Below are the code and all the weights of a small trained network. Each question names an input and a class and asks about switching units off, where a switched-off unit gives its printed mean instead of its output.

import numpy as np


def w(rows, s, z=0):
    codes = np.array(rows[::2]) - 128.0
    scale = np.full(codes.shape[1], s)
    scale[-1] = z or s
    return codes * scale


def norm(h):
    return h / np.sqrt((h * h).mean(-1, keepdims=True) + 1e-5)


def f(y):
    return np.maximum(y, 0)


def log_softmax(a):
    a = a - a.max(-1, keepdims=True)
    return a - np.log(np.exp(a).sum(-1, keepdims=True))


def net(x, mask):
    res = np.array(x, float).reshape(1, 7) / 4 @ E
    u = 0
    for l in range(2):
        y = f(norm(res) @ A[l][:, :-1].T + A[l][:, -1])
        res = res + np.where(mask[u : u + 16], y, B[l][:, -1]) @ B[l][:, :-1]
        u += 16
    return log_softmax(norm(res)[-1] @ U[:, :-1].T + U[:, -1])


A, B = {}, {}
E = w([
[106,106,84,43,110,84,67,192,97,87],'x0',
[145,144,108,54,179,157,148,121,192,105],'x1',
[176,188,180,53,183,51,161,116,32,71],'x2',
[131,155,116,161,64,115,154,188,70,94],'x3',
[67,158,121,129,39,204,153,81,96,105],'x4',
[230,167,91,151,111,141,142,127,112,164],'x5',
[132,154,204,71,134,137,200,166,132,255],'x6',
],0.0081)
A[0] = w([
[114,95,75,90,134,31,84,187,109,126,123],'L0N1',
[140,95,40,105,164,175,100,100,241,183,138],'L0N2',
[76,128,176,95,105,173,121,91,152,69,116],'L0N3',
[69,144,59,205,78,186,149,193,148,170,124],'L0N4',
[87,2,153,148,102,114,96,118,165,152,105],'L0N5',
[73,90,131,176,100,133,85,137,139,159,152],'L0N6',
[144,93,188,82,88,145,179,137,88,148,150],'L0N7',
[132,170,239,76,78,149,206,106,126,152,152],'L0N8',
[111,134,231,114,171,115,161,103,150,176,3],'L0N9',
[110,94,193,125,118,77,113,107,78,110,103],'L0N10',
[125,191,140,62,153,116,154,75,123,83,80],'L0N11',
[125,146,161,168,59,178,170,174,166,104,130],'L0N12',
[119,123,214,83,234,103,141,163,201,207,157],'L0N13',
[181,59,153,182,126,101,102,104,157,117,61],'L0N14',
[23,101,77,35,87,174,157,97,145,74,134],'L0N15',
[198,128,117,123,125,86,128,152,130,168,120],'L0N16',
],0.0088,0.006)
B[0] = w([
[84,182,74,189,140,133,150,196,131,176,210],'L0N1',
[92,83,155,115,105,232,124,195,121,116,218],'L0N2',
[137,153,140,63,158,170,36,67,123,114,177],'L0N3',
[150,98,38,139,95,61,139,110,133,183,217],'L0N4',
[107,84,197,161,110,118,193,118,103,164,189],'L0N5',
[78,110,111,156,102,57,128,70,158,157,197],'L0N6',
[86,105,182,84,127,172,116,127,109,116,183],'L0N7',
[103,83,223,120,136,153,113,78,117,152,222],'L0N8',
[158,174,189,101,167,75,153,73,122,83,169],'L0N9',
[65,203,88,176,113,189,163,162,111,132,169],'L0N10',
[185,83,141,174,72,136,145,116,135,155,184],'L0N11',
[174,143,70,90,81,51,98,99,135,123,185],'L0N12',
[183,108,65,75,207,2,123,58,168,203,255],'L0N13',
[64,165,168,128,128,194,144,122,129,112,155],'L0N14',
[116,197,133,66,192,153,52,167,112,46,214],'L0N15',
[80,163,142,112,138,163,111,146,152,73,175],'L0N16',
],0.0074,0.0082)
A[1] = w([
[122,124,124,88,140,80,113,230,103,142,120],'L1N1',
[121,116,175,113,133,168,122,87,168,131,140],'L1N2',
[165,43,121,122,149,185,80,138,162,132,132],'L1N3',
[156,141,240,88,142,110,148,102,116,149,1],'L1N4',
[142,73,140,108,193,162,159,148,149,183,140],'L1N5',
[130,81,160,78,199,107,147,146,197,191,109],'L1N6',
[132,138,150,80,147,79,107,255,81,133,103],'L1N7',
[142,152,142,176,137,120,132,91,80,85,121],'L1N8',
[80,108,154,119,166,189,135,136,105,120,107],'L1N9',
[191,149,174,141,188,107,179,102,157,161,92],'L1N10',
[150,133,125,117,133,173,130,142,220,147,90],'L1N11',
[117,161,117,98,170,128,111,224,114,138,39],'L1N12',
[134,133,124,32,96,99,118,97,84,181,91],'L1N13',
[110,129,166,101,65,137,168,152,94,136,62],'L1N14',
[67,84,148,184,110,113,66,143,142,142,142],'L1N15',
[106,15,77,117,128,83,110,122,175,150,122],'L1N16',
],0.012,0.0031)
B[1] = w([
[61,143,26,134,64,138,63,194,223,15,196],'L1N1',
[113,149,84,136,134,45,86,153,145,140,183],'L1N2',
[129,99,163,133,63,196,129,188,128,112,174],'L1N3',
[141,178,206,37,204,83,133,90,45,118,211],'L1N4',
[107,171,51,126,85,115,126,121,90,100,207],'L1N5',
[126,220,2,176,135,8,158,97,74,105,255],'L1N6',
[124,117,95,53,112,214,26,137,155,89,205],'L1N7',
[157,115,99,111,176,142,150,242,197,153,178],'L1N8',
[201,180,102,112,127,141,116,82,139,103,163],'L1N9',
[65,148,108,127,173,76,114,50,90,124,218],'L1N10',
[90,73,111,107,53,156,42,129,143,104,164],'L1N11',
[103,145,124,146,159,204,88,162,142,91,186],'L1N12',
[52,56,179,196,154,165,200,146,150,93,214],'L1N13',
[200,49,184,103,100,174,111,125,87,149,154],'L1N14',
[96,56,180,86,201,116,192,60,150,219,199],'L1N15',
[249,162,178,149,67,145,146,150,123,131,232],'L1N16',
],0.0083,0.0097)
U = w([
[209,165,132,192,203,122,174,218,138,94,29],'0',
[78,106,159,180,184,104,176,194,169,175,2],'1',
[180,169,250,53,131,174,87,124,93,79,56],'2',
[78,173,57,81,109,188,35,192,162,21,191],'3',
[201,97,243,116,80,176,204,193,41,148,24],'4',
[67,179,149,74,215,20,155,49,82,143,220],'5',
[79,13,216,162,27,196,145,110,190,200,174],'6',
[158,122,23,190,17,42,141,130,177,192,206],'7',
],0.014,0.0041)

Each question gives the input, the list of numbers given to net, and the class t.
The units are the neurons (one row each of A and B). Each row of codes is followed by its name. A weight is (code - 128) times the scale printed after its matrix; where a second scale follows, it is the last column's (A, B and U).
mask holds one flag per neuron, layer by layer. A switched-off neuron (its flag False) gives its mean, the last column of its row in B, instead of its output. The means were averaged over made-up inputs and are rounded, as every weight is.
A unit's drop is (log p(t) with every unit on - log p(t) with that unit switched off) / (log p(t) with every unit on - log p(t) with every unit switched off).
The circuit of an input: a set's keep is (log p(t) with only the set's units on - log p(t) with every unit switched off) / (log p(t) with every unit on - log p(t) with every unit switched off). Starting from the 12 units with the biggest drops (on a tie, the unit counted first), units are removed one at a time, each time the one whose removal leaves the highest keep (on an exact tie, the one counted first), for as long as the keep stays at least 0.8.
units of the circuit, in order: the units of the circuit, biggest drop first
unit that matters most: the unit with the biggest drop
top k neurons: the k neurons with the biggest drops, biggest first
top k neurons in layer l: the k neurons of layer l with the biggest drops, biggest first
input [-5,5,-8,-8,-8,-4,3], class 7: unit that matters most => L0N2
input [0,-8,-1,1,-1,2,-6], class 6: units of the circuit, in order => L1N6, L1N15
input [3,-7,4,1,4,1,0], class 4: units of the circuit, in order => L1N14, L0N13
input [-5,5,6,2,-8,7,-8], class 0: top 2 neurons in layer 0 => L0N13, L0N8
input [1,-1,-8,-8,5,2,7], class 7: top 3 neurons => L1N6, L0N13, L1N5
input [1,1,-8,8,4,-7,-7], class 7: top 4 neurons => L0N4, L0N12, L0N8, L1N13
input [-2,-3,-5,8,-1,4,7], class 6: units of the circuit, in order => L0N13, L1N6
input [1,-4,-3,6,5,-3,-3], class 7: top 2 neurons => L0N4, L0N8
input [7,-5,6,2,1,5,8], class 3: top 2 neurons in layer 1 => L1N1, L1N7
input [4,6,-8,3,-2,3,-1], class 6: top 2 neurons in layer 0 => L0N2, L0N13
input [6,-3,-6,4,-3,-7,1], class 7: top 3 neurons => L0N6, L0N4, L1N1
input [-7,4,5,0,-3,3,-6], class 0: top 3 neurons in layer 1 => L1N8, L1N15, L1N6
input [6,3,-2,-8,7,7,7], class 3: top 3 neurons => L0N2, L1N3, L0N15
input [-4,4,1,-2,2,-8,-3], class 3: units of the circuit, in order => L0N15
input [4,-5,3,4,6,8,-6], class 7: top 2 neurons => L0N15, L0N2
input [2,-1,-6,-7,-6,-3,-6], class 6: top 2 neurons in layer 1 => L1N15, L1N3
input [-6,-4,-5,-7,1,-4,2], class 7: top 2 neurons in layer 1 => L1N16, L1N6
input [7,-6,-6,7,1,-8,-7], class 7: top 2 neurons in layer 1 => L1N15, L1N13
input [-6,-6,8,7,-7,2,-8], class 0: top 2 neurons in layer 0 => L0N15, L0N2
input [3,0,-8,8,7,1,7], class 6: units of the circuit, in order => L1N6
